Below are the code and all the weights of a small trained network. Each question names an input and a target symbol and asks about switching units off, where a switched-off unit gives its printed mean instead of its output.

import numpy as np


def w(rows, s, z=0):
    codes = np.array(rows[::2]) - 128.0
    scale = np.full(codes.shape[1], s)
    scale[-1] = z or s
    return codes * scale


def f(y):
    return y / 2 * (1 + np.tanh(0.7978845608 * (y + 0.044715 * y**3)))


def softmax(a):
    e = np.exp(a - a.max(-1, keepdims=True))
    return e / e.sum(-1, keepdims=True)


def log_softmax(a):
    a = a - a.max(-1, keepdims=True)
    return a - np.log(np.exp(a).sum(-1, keepdims=True))


def net(x, mask):
    ids = ['ΓΘΠΣαζημξτφψ'.index(c) for c in x.split()]
    T = len(ids)
    res = E[ids] + P[:T]
    u = 0
    for l in range(2):
        q, k, v = (res @ M[l].T for M in (Q, K, V))
        z = softmax(np.where(np.tri(T) > 0, q @ k.T / 4**0.5, -1e9)) @ v
        res = res + np.where(mask[u], z, O[l][:, -1]) @ O[l][:, :-1]
        u += 1
        y = f(res @ A[l][:, :-1].T + A[l][:, -1])
        res = res + np.where(mask[u : u + 4], y, B[l][:, -1]) @ B[l][:, :-1]
        u += 4
    return log_softmax(res[-1] @ U[:, :-1].T + U[:, -1])


Q, K, V, O, A, B = {}, {}, {}, {}, {}, {}
E = w([
[133,153,121],'Γ',
[136,144,123],'Θ',
[137,137,124],'Π',
[121,173,123],'Σ',
[140,125,133],'α',
[156,181,118],'ζ',
[148,66,147],'η',
[119,98,130],'μ',
[169,66,134],'ξ',
[102,80,155],'τ',
[143,69,1],'φ',
[65,107,69],'ψ',
],0.014)
P = w([
[126,131,146],'0',
[147,126,41],'1',
[105,121,194],'2',
[160,101,59],'3',
[89,121,204],'4',
[158,121,21],'5',
[73,75,222],'6',
[123,2,75],'7',
[84,153,254],'8',
],0.0087)
Q[0] = w([
[110,199,238],'L0H1',
[204,116,1],'L0H1',
[146,117,185],'L0H1',
[125,145,151],'L0H1',
],0.0092)
K[0] = w([
[53,29,155],'L0H1',
[253,231,171],'L0H1',
[69,135,171],'L0H1',
[101,81,135],'L0H1',
],0.007)
V[0] = w([
[101,191,213],'L0H1',
[119,124,97],'L0H1',
[2,67,112],'L0H1',
[31,54,233],'L0H1',
],0.0073)
O[0] = w([
[40,160,221,92],'L0H1',
[131,149,91,139],'L0H1',
[79,112,22,56],'L0H1',
[1,84,112,3],'L0H1',
],0.0085,0.0023)
A[0] = w([
[142,154,52,6],'L0N1',
[120,93,94,51],'L0N2',
[106,153,251,194],'L0N3',
[137,122,144,87],'L0N4',
],0.016,0.0022)
B[0] = w([
[55,206,253,173],'L0N1',
[231,158,234,131],'L0N2',
[32,222,214,255],'L0N3',
[164,104,172,130],'L0N4',
],0.0054,0.0051)
Q[1] = w([
[87,203,191],'L1H1',
[123,41,73],'L1H1',
[208,12,134],'L1H1',
[2,107,133],'L1H1',
],0.0067)
K[1] = w([
[118,56,158],'L1H1',
[125,227,144],'L1H1',
[113,178,89],'L1H1',
[108,131,254],'L1H1',
],0.0084)
V[1] = w([
[197,81,189],'L1H1',
[155,18,197],'L1H1',
[177,1,212],'L1H1',
[246,200,139],'L1H1',
],0.0071)
O[1] = w([
[201,69,195,163],'L1H1',
[130,33,254,92],'L1H1',
[151,85,198,97],'L1H1',
[228,141,89,253],'L1H1',
],0.0067,0.0043)
A[1] = w([
[104,125,77,107],'L1N1',
[139,2,61,177],'L1N2',
[19,106,89,254],'L1N3',
[119,228,145,140],'L1N4',
],0.0076,0.0038)
B[1] = w([
[125,182,67,112],'L1N1',
[76,255,153,170],'L1N2',
[148,85,18,200],'L1N3',
[55,102,148,254],'L1N4',
],0.0084,0.0045)
U = w([
[239,105,75,250],'Γ',
[162,114,130,18],'Θ',
[99,1,97,230],'Π',
[81,186,100,14],'Σ',
[127,131,123,1],'α',
[185,74,165,53],'ζ',
[79,216,223,147],'η',
[132,38,220,216],'μ',
[136,123,129,37],'ξ',
[147,118,1,212],'τ',
[118,84,137,126],'φ',
[193,19,228,242],'ψ',
],0.0063,0.0032)

Each question gives the input, a string of symbols that net reads in full, and the target symbol t.
The units are the heads (4 rows each of Q, K, V and O) and the neurons (one row each of A and B). Each row of codes is followed by its name. A weight is (code - 128) times the scale printed after its matrix; where a second scale follows, it is the last column's (O, A, B and U).
mask holds one flag per unit, layer by layer, with each layer's heads first. A switched-off unit (its flag False) gives its mean, the last column of its rows in O or B, instead of its output. The means were averaged over made-up inputs and are rounded, as every weight is.
A unit's drop is (log p(t) with every unit on - log p(t) with that unit switched off) / (log p(t) with every unit on - log p(t) with every unit switched off).
The circuit of an input: a set's keep is (log p(t) with only the set's units on - log p(t) with every unit switched off) / (log p(t) with every unit on - log p(t) with every unit switched off). Starting from all 10 units, units are removed one at a time, each time the one whose removal leaves the highest keep (on an exact tie, the one counted first), for as long as the keep stays at least 0.8.
units of the circuit, in order: the units of the circuit, biggest drop first
most important unit: the unit with the biggest drop
top k neurons: the k neurons with the biggest drops, biggest first
k most important neurons of layer l: the k neurons of layer l with the biggest drops, biggest first
drop when u is switched off: that unit's drop, to one decimal
input η ζ τ ζ η ξ φ, target Γ: 2 most important neurons of layer 0	[L0N3, L0N2]
input η ζ τ ζ ζ τ Σ, target Π: units of the circuit, in order	[L0H1, L1N3, L1H1]
input ζ ψ Σ, target τ: units of the circuit, in order	[L0H1, L1H1, L0N3]
input τ ζ ξ ζ φ, target Γ: units of the circuit, in order	[L0H1, L1H1]
input ξ ζ Σ ζ ζ ζ τ ζ Γ, target Π: units of the circuit, in order	[L0H1, L1N3, L1H1]
input ζ Π ζ ξ τ ζ ψ Σ η, target Π: units of the circuit, in order	[L0H1, L1N3]
input ζ Π φ α η ζ α μ, target Γ: top 2 neurons	[L0N3, L1N4]
input ξ η Θ, target ψ: most important unit	L1H1
input η Σ ζ ζ ψ Γ Σ ζ η, target Π: 2 most important neurons of layer 1	[L1N3, L1N2]
input ζ ξ ζ, target ψ: top 2 neurons	[L0N3, L1N2]
input ζ η μ ξ ζ α ζ ξ Γ, target ψ: top 2 neurons	[L0N3, L1N2]
input Σ φ ζ, target Γ: 2 most important neurons of layer 0	[L0N3, L0N2]
input ζ ζ φ η, target Γ: units of the circuit, in order	[L0H1, L1H1, L0N3]
input μ ζ η μ Π Σ τ ζ ξ, target Π: top 3 neurons	[L1N3, L0N3, L1N2]
input ζ ζ ζ, target η: units of the circuit, in order	[L0N3, L0H1]
input ζ ζ ξ τ, target Γ: 2 most important neurons of layer 0	[L0N3, L0N1]
input ξ ξ φ ζ ζ ζ α η, target Γ: units of the circuit, in order	[L1H1, L0H1, L0N3]
input ξ ξ Σ η η Σ ζ ξ ζ, target ψ: units of the circuit, in order	[L1H1]
input ζ ζ Σ Σ τ ζ Σ, target Π: units of the circuit, in order	[L1N3, L0H1, L1H1]
input Σ Θ ψ, target τ: drop when L1H1 is switched off	0.4
input ζ ζ η ζ ζ ζ ζ ψ Σ, target τ: drop when L0H1 is switched off	2.4
input φ Γ α, target Γ: drop when L1N3 is switched off	-0.1
